Here is a tiny trained network, its code and every weight. The questions are about switching its units off for an input and a target symbol, where a switched-off unit gives its printed mean instead of its output.

import numpy as np


def w(rows, s, z=0):
    codes = np.array(rows[::2]) - 128.0
    scale = np.full(codes.shape[1], s)
    scale[-1] = z or s
    return codes * scale


def f(y):
    return np.maximum(y, 0)


def softmax(a):
    e = np.exp(a - a.max(-1, keepdims=True))
    return e / e.sum(-1, keepdims=True)


def log_softmax(a):
    a = a - a.max(-1, keepdims=True)
    return a - np.log(np.exp(a).sum(-1, keepdims=True))


def net(x, mask):
    ids = ['ΛΣαηθξ'.index(c) for c in x.split()]
    T = len(ids)
    res = E[ids] + P[:T]
    u = 0
    for l in range(2):
        q, k, v = (res @ M[l].T for M in (Q, K, V))
        z = softmax(np.where(np.tri(T) > 0, q @ k.T / 3**0.5, -1e9)) @ v
        res = res + np.where(mask[u], z, O[l][:, -1]) @ O[l][:, :-1]
        u += 1
        y = f(res @ A[l][:, :-1].T + A[l][:, -1])
        res = res + np.where(mask[u : u + 8], y, B[l][:, -1]) @ B[l][:, :-1]
        u += 8
    return log_softmax(res[-1] @ U[:, :-1].T + U[:, -1])


Q, K, V, O, A, B = {}, {}, {}, {}, {}, {}
E = w([
[202,33,254],'Λ',
[70,115,33],'Σ',
[158,58,138],'α',
[148,61,116],'η',
[24,132,151],'θ',
[12,152,58],'ξ',
],0.013)
P = w([
[133,170,123],'0',
[214,85,109],'1',
[93,122,109],'2',
[100,236,189],'3',
[179,124,99],'4',
[72,68,122],'5',
[91,248,181],'6',
[192,135,117],'7',
[61,80,113],'8',
],0.018)
Q[0] = w([
[255,26,28],'L0H0',
[239,148,21],'L0H0',
[112,163,229],'L0H0',
],0.0083)
K[0] = w([
[219,255,135],'L0H0',
[212,122,74],'L0H0',
[84,41,165],'L0H0',
],0.0088)
V[0] = w([
[203,137,180],'L0H0',
[248,78,51],'L0H0',
[135,115,194],'L0H0',
],0.014)
O[0] = w([
[132,114,242,48],'L0H0',
[7,119,165,2],'L0H0',
[107,191,132,147],'L0H0',
],0.012,0.0058)
A[0] = w([
[134,140,91,90],'L0N0',
[128,81,90,65],'L0N1',
[8,179,73,254],'L0N2',
[223,171,189,158],'L0N3',
[150,133,52,241],'L0N4',
[38,167,157,142],'L0N5',
[160,86,146,159],'L0N6',
[126,24,110,181],'L0N7',
],0.013,0.0069)
B[0] = w([
[164,133,76,166],'L0N0',
[136,73,192,158],'L0N1',
[187,45,178,198],'L0N2',
[94,127,52,193],'L0N3',
[70,114,124,249],'L0N4',
[181,133,137,168],'L0N5',
[2,169,86,162],'L0N6',
[221,97,167,184],'L0N7',
],0.007,0.019)
Q[1] = w([
[160,130,174],'L1H0',
[244,182,28],'L1H0',
[2,78,129],'L1H0',
],0.0082)
K[1] = w([
[154,178,171],'L1H0',
[190,96,55],'L1H0',
[3,82,151],'L1H0',
],0.0059)
V[1] = w([
[101,91,182],'L1H0',
[157,106,101],'L1H0',
[186,2,165],'L1H0',
],0.007)
O[1] = w([
[170,197,18,118],'L1H0',
[138,136,158,180],'L1H0',
[127,2,154,255],'L1H0',
],0.0067,0.0096)
A[1] = w([
[135,93,101,137],'L1N0',
[71,92,64,158],'L1N1',
[166,70,128,98],'L1N2',
[157,208,89,17],'L1N3',
[79,162,197,128],'L1N4',
[88,153,120,255],'L1N5',
[150,212,182,80],'L1N6',
[253,68,160,84],'L1N7',
],0.014,0.005)
B[1] = w([
[110,87,100,191],'L1N0',
[67,140,143,191],'L1N1',
[182,186,210,221],'L1N2',
[97,119,232,139],'L1N3',
[231,123,2,140],'L1N4',
[27,107,227,138],'L1N5',
[164,224,61,136],'L1N6',
[88,182,84,250],'L1N7',
],0.0075,0.024)
U = w([
[203,55,173,253],'Λ',
[134,2,111,167],'Σ',
[53,110,137,63],'α',
[194,149,87,47],'η',
[164,60,34,73],'θ',
[185,102,171,145],'ξ',
],0.012,0.0043)

Each question gives the input, a string of symbols that net reads in full, and the target symbol t.
The units are the heads (3 rows each of Q, K, V and O) and the neurons (one row each of A and B). Each row of codes is followed by its name. A weight is (code - 128) times the scale printed after its matrix; where a second scale follows, it is the last column's (O, A, B and U).
mask holds one flag per unit, layer by layer, with each layer's heads first. A switched-off unit (its flag False) gives its mean, the last column of its rows in O or B, instead of its output. The means were averaged over made-up inputs and are rounded, as every weight is.
A unit's drop is (log p(t) with every unit on - log p(t) with that unit switched off) / (log p(t) with every unit on - log p(t) with every unit switched off).
The circuit of an input: a set's keep is (log p(t) with only the set's units on - log p(t) with every unit switched off) / (log p(t) with every unit on - log p(t) with every unit switched off). Starting from the 12 units with the biggest drops (on a tie, the unit counted first), units are removed one at a time, each time the one whose removal leaves the highest keep (on an exact tie, the one counted first), for as long as the keep stays at least 0.8.
circuit, biggest first: the units of the circuit, biggest drop first
most important unit: the unit with the biggest drop
k most important neurons: the k neurons with the biggest drops, biggest first
top k neurons in layer l: the k neurons of layer l with the biggest drops, biggest first
input ξ η θ α, target α: 4 most important neurons -> (L0N2 L0N3 L0N4 L1N3)
input α Λ θ θ Λ Σ Λ θ, target α: top 4 neurons in layer 1 -> (L1N2 L1N5 L1N4 L1N0)
input α Σ θ η, target α: circuit, biggest first -> (L0N2 L0N7 L1N5)
input Λ θ α Λ Λ, target α: circuit, biggest first -> (L0N3 L0H0 L0N6)
input θ θ Λ η, target η: circuit, biggest first -> (L0H0 L1N6 L1H0 L1N4)
input η η Λ Λ, target η: top 2 neurons in layer 1 -> (L1N6 L1N4)
input α Λ Λ Λ Λ η ξ, target Λ: circuit, biggest first -> (L0N2)
input Λ Λ α Σ, target ξ: circuit, biggest first -> (L0H0 L0N5 L0N4 L1N7)
input θ Λ α Λ Σ Λ θ Λ Λ, target θ: circuit, biggest first -> (L0H0 L0N3)
input ξ θ ξ Λ α Λ α, target η: circuit, biggest first -> (L0H0 L1N6 L1N4)
input θ Λ α ξ Λ, target Σ: top 2 neurons in layer 0 -> (L0N6 L0N3)
input θ α α θ, target ξ: circuit, biggest first -> (L1N7 L0N4)
input θ ξ Σ θ, target Σ: top 2 neurons in layer 0 -> (L0N7 L0N2)
input Λ α θ Σ Σ θ Σ θ, target α: 3 most important neurons -> (L0N2 L0N7 L0N4)
input Λ η η Λ α Λ Σ, target η: circuit, biggest first -> (L0H0 L1N6 L1N4)
input θ α Σ η Σ η θ, target Λ: most important unit -> L0N2
input ξ η Σ, target Σ: top 3 neurons in layer 1 -> (L1N0 L1N7 L1N1)
input ξ ξ α θ, target ξ: 3 most important neurons -> (L0N2 L1N7 L0N5)
input ξ η Λ Σ η Λ ξ, target η: 3 most important neurons -> (L1N6 L1N7 L0N5)
input Σ ξ Λ α η Σ Σ, target Σ: top 2 neurons in layer 0 -> (L0N2 L0N4)
input Σ θ θ ξ ξ, target Σ: 2 most important neurons -> (L0N4 L0N5)
input α Λ ξ θ θ η, target θ: 2 most important neurons -> (L1N7 L0N3)
input Λ θ θ Λ Σ, target Λ: circuit, biggest first -> (L0H0 L0N3 L0N2)
input α ξ ξ Λ Λ ξ Λ, target θ: circuit, biggest first -> (L0H0)
input α Σ α ξ, target ξ: 3 most important neurons -> (L0N2 L1N7 L0N5)
input η α Σ θ η Σ η, target Σ: 2 most important neurons -> (L0N4 L0N7)
input ξ Λ ξ Λ η θ Λ Σ α, target Λ: top 3 neurons in layer 0 -> (L0N4 L0N7 L0N0)
input θ Λ Σ α, target Σ: most important unit -> L1N2
input Λ α Λ α Λ α θ, target η: 2 most important neurons -> (L1N7 L0N5)
input Σ θ ξ, target Σ: top 2 neurons in layer 1 -> (L1N0 L1N1)
